Here is a tiny trained network, its code and every weight. The questions are about switching its units off for an input and a class, where a switched-off unit gives its printed mean instead of its output.

import numpy as np


def w(rows, s, z=0):
    codes = np.array(rows[::2]) - 128.0
    scale = np.full(codes.shape[1], s)
    scale[-1] = z or s
    return codes * scale


def norm(h):
    return h / np.sqrt((h * h).mean(-1, keepdims=True) + 1e-5)


def f(y):
    return y / 2 * (1 + np.tanh(0.7978845608 * (y + 0.044715 * y**3)))


def log_softmax(a):
    a = a - a.max(-1, keepdims=True)
    return a - np.log(np.exp(a).sum(-1, keepdims=True))


def net(x, mask):
    res = np.array(x, float).reshape(1, 5) / 4 @ E
    u = 0
    for l in range(2):
        y = f(norm(res) @ A[l][:, :-1].T + A[l][:, -1])
        res = res + np.where(mask[u : u + 14], y, B[l][:, -1]) @ B[l][:, :-1]
        u += 14
    return log_softmax(norm(res)[-1] @ U[:, :-1].T + U[:, -1])


A, B = {}, {}
E = w([
[49,214,65,195],'x0',
[132,128,128,128],'x1',
[144,82,181,230],'x2',
[25,177,253,99],'x3',
[46,22,87,122],'x4',
],0.0038)
A[0] = w([
[72,172,76,162,57],'0.n0',
[147,210,191,85,140],'0.n1',
[215,114,28,114,110],'0.n2',
[33,149,208,84,149],'0.n3',
[179,221,115,62,62],'0.n4',
[219,212,176,180,104],'0.n5',
[89,179,58,1,76],'0.n6',
[124,122,199,66,96],'0.n7',
[43,84,90,64,5],'0.n8',
[53,198,96,249,109],'0.n9',
[45,39,106,146,41],'0.n10',
[71,161,98,177,69],'0.n11',
[197,48,196,78,100],'0.n12',
[127,91,180,245,62],'0.n13',
],0.0093,0.0024)
B[0] = w([
[171,163,138,72,168],'0.n0',
[92,84,92,158,194],'0.n1',
[69,182,124,224,254],'0.n2',
[140,151,17,216,249],'0.n3',
[114,13,113,92,173],'0.n4',
[26,35,102,67,224],'0.n5',
[254,15,215,149,205],'0.n6',
[160,186,114,158,174],'0.n7',
[106,59,99,108,175],'0.n8',
[176,167,162,81,249],'0.n9',
[60,95,130,65,196],'0.n10',
[170,143,121,98,164],'0.n11',
[164,229,115,69,219],'0.n12',
[166,22,240,133,197],'0.n13',
],0.0083,0.0043)
A[1] = w([
[109,109,183,32,3],'1.n0',
[153,200,96,18,70],'1.n1',
[100,171,108,227,123],'1.n2',
[176,186,169,35,45],'1.n3',
[194,182,142,20,49],'1.n4',
[70,119,78,191,120],'1.n5',
[156,146,49,231,100],'1.n6',
[54,54,102,47,91],'1.n7',
[128,81,254,154,172],'1.n8',
[20,200,194,97,149],'1.n9',
[187,59,24,183,29],'1.n10',
[92,170,133,106,35],'1.n11',
[121,164,42,174,94],'1.n12',
[158,139,164,83,93],'1.n13',
],0.0071,0.0026)
B[1] = w([
[97,129,93,182,147],'1.n0',
[209,174,110,107,178],'1.n1',
[119,133,51,171,209],'1.n2',
[227,174,53,63,157],'1.n3',
[128,225,136,110,174],'1.n4',
[123,154,85,132,215],'1.n5',
[153,122,115,197,254],'1.n6',
[41,208,78,2,234],'1.n7',
[204,87,37,130,237],'1.n8',
[193,118,55,149,152],'1.n9',
[116,154,168,155,231],'1.n10',
[165,63,111,124,98],'1.n11',
[108,126,130,178,210],'1.n12',
[140,142,155,158,129],'1.n13',
],0.0062,0.0029)
U = w([
[91,159,93,252,147],'0',
[198,218,131,64,142],'1',
[24,74,112,45,142],'2',
[192,6,177,130,112],'3',
[129,117,109,124,214],'4',
[94,128,205,131,56],'5',
[38,209,235,133,2],'6',
],0.012,0.0091)

Each question gives the input, the list of numbers given to net, and the class t.
The units are the neurons (one row each of A and B). Each row of codes is followed by its name. A weight is (code - 128) times the scale printed after its matrix; where a second scale follows, it is the last column's (A, B and U).
mask holds one flag per neuron, layer by layer. A switched-off neuron (its flag False) gives its mean, the last column of its row in B, instead of its output. The means were averaged over made-up inputs and are rounded, as every weight is.
A unit's drop is (log p(t) with every unit on - log p(t) with that unit switched off) / (log p(t) with every unit on - log p(t) with every unit switched off).
The circuit of an input: a set's keep is (log p(t) with only the set's units on - log p(t) with every unit switched off) / (log p(t) with every unit on - log p(t) with every unit switched off). Starting from the 12 units with the biggest drops (on a tie, the unit counted first), units are removed one at a time, each time the one whose removal leaves the highest keep (on an exact tie, the one counted first), for as long as the keep stays at least 0.8.
circuit, biggest first: the units of the circuit, biggest drop first
most important unit: the unit with the biggest drop
k most important neurons: the k neurons with the biggest drops, biggest first
top k neurons in layer l: the k neurons of layer l with the biggest drops, biggest first
input [4,3,5,2,4], class 3: most important unit => 0.n13
input [3,-2,-7,-6,-4], class 3: top 2 neurons in layer 0 => 0.n6, 0.n4
input [-6,-2,-6,0,-8], class 2: 2 most important neurons => 0.n4, 0.n5
input [2,4,5,-5,6], class 2: top 4 neurons in layer 0 => 0.n10, 0.n3, 0.n6, 0.n7
input [-8,4,-1,8,6], class 0: 3 most important neurons => 0.n3, 0.n9, 0.n7
input [6,0,-5,-2,-8], class 2: circuit, biggest first => 0.n4, 0.n5
input [8,5,-5,5,-3], class 1: top 2 neurons in layer 0 => 0.n9, 0.n2
input [-5,6,-2,-6,5], class 0: 2 most important neurons => 0.n2, 0.n5
input [8,2,-5,6,5], class 1: top 2 neurons in layer 0 => 0.n9, 0.n0
input [0,-2,-7,-5,1], class 3: top 2 neurons in layer 0 => 0.n6, 0.n3
input [4,7,-4,-7,6], class 0: 2 most important neurons => 0.n2, 0.n5
input [8,-3,6,-1,8], class 1: 4 most important neurons => 0.n9, 0.n0, 0.n5, 0.n11
input [3,0,8,6,0], class 3: 4 most important neurons => 0.n13, 0.n2, 0.n9, 1.n8
input [-8,5,4,-5,-2], class 1: circuit, biggest first => 0.n12
input [4,1,6,-4,6], class 2: top 4 neurons in layer 0 => 0.n10, 0.n6, 0.n7, 0.n3
input [-8,-6,4,-5,6], class 1: 2 most important neurons => 0.n12, 0.n3
input [5,-1,-6,0,3], class 3: 2 most important neurons => 0.n6, 0.n12
input [7,4,3,5,-7], class 1: 3 most important neurons => 0.n9, 0.n2, 0.n0
input [-1,-6,6,6,-7], class 2: top 3 neurons in layer 0 => 0.n5, 0.n2, 0.n6
input [-2,7,5,2,7], class 2: top 2 neurons in layer 0 => 0.n10, 0.n6
input [-7,7,-5,-1,5], class 1: most important unit => 0.n12
input [-4,-2,-6,3,-6], class 2: 3 most important neurons => 0.n4, 0.n5, 0.n1
input [4,2,-8,-5,-8], class 2: 2 most important neurons => 0.n4, 0.n5
input [-2,7,7,-8,-3], class 0: top 2 neurons in layer 0 => 0.n2, 0.n6
input [6,-6,-4,8,3], class 0: top 2 neurons in layer 0 => 0.n3, 0.n12
input [8,-1,8,-3,-5], class 1: 3 most important neurons => 0.n9, 0.n6, 0.n0
input [-2,1,5,-1,6], class 2: most important unit => 0.n10
input [1,4,-7,-3,5], class 3: 2 most important neurons => 0.n6, 0.n5
input [-2,1,-1,7,-6], class 0: 2 most important neurons => 0.n3, 0.n7
